[[-27 -51   1 -53   8   1 -27  62   2]
 [ -2 -43   5 -28  23 -14 -24  36 -15]
 [-57  33  -8  38   8 -20  -2  58   0]
 [ 29  14 -28  37  13 -39  11   9 -57]
 [-43  33   6  20  24 -28   9  33  -5]
 [-56   8  36  40  56 -42 -33  41   8]]
->
[[ -2 -43   5 -28  23 -14 -24  36 -15]
 [ 29  14 -28  37  13 -39  11   9 -57]
 [-56   8  36  40  56 -42 -33  41   8]]

[[ 32 -27]
 [ 35 -75]]
->
[[ 35 -75]]

[[ 64  41  37 -31  24 -29  14 -31  -2  -3 -32 -51]
 [-63  61 -24   2 -64 -38   5 -35  -8  54  70 -20]
 [ 39  12  65  57 -28  -3 -11 -63 -27 -56  12 -77]
 [  4  30 -12  54  22  51  13 -69  21 -68  -8  32]
 [ 73 -71  36 -11  36 -28 -59 -21 -78  78 -78  77]]
->
[[-63  61 -24   2 -64 -38   5 -35  -8  54  70 -20]
 [  4  30 -12  54  22  51  13 -69  21 -68  -8  32]]

[[-10 -40  52 -33 -23  -9  -9  36   7   6]
 [ -7  -7  18  10  10  14  26  23   0   7]
 [ -4 -33  36 -23 -24  -2  -9  21   6   9]
 [ -2 -23  19 -11 -18  -2  -8  12   0   9]
 [-18 -47  74 -51 -18 -14 -11  54  15   0]
 [-16 -13  40  19  19  11  29  43  -2   7]
 [ -3   0  -1   2   1   2   5   1   0   1]
 [ -6  -9  22  10  14  17  27  27  -2   3]]
->
[[ -7  -7  18  10  10  14  26  23   0   7]
 [ -2 -23  19 -11 -18  -2  -8  12   0   9]
 [-16 -13  40  19  19  11  29  43  -2   7]
 [ -6  -9  22  10  14  17  27  27  -2   3]]

[[-46 -55]
 [ 47 -33]
 [-76  43]]
->
[[ 47 -33]]

[[ -4  10   3 -24  29  11   2 -16  33]
 [  0   3  -5 -28  19  79   9  -9  12]
 [-33   3  17 -49 -30  45 -48 -13  31]
 [-37  10  11 -20   2  41 -18 -15  24]
 [-28  16  11 -15  27  21 -12 -16  15]]
->
[[  0   3  -5 -28  19  79   9  -9  12]
 [-37  10  11 -20   2  41 -18 -15  24]]
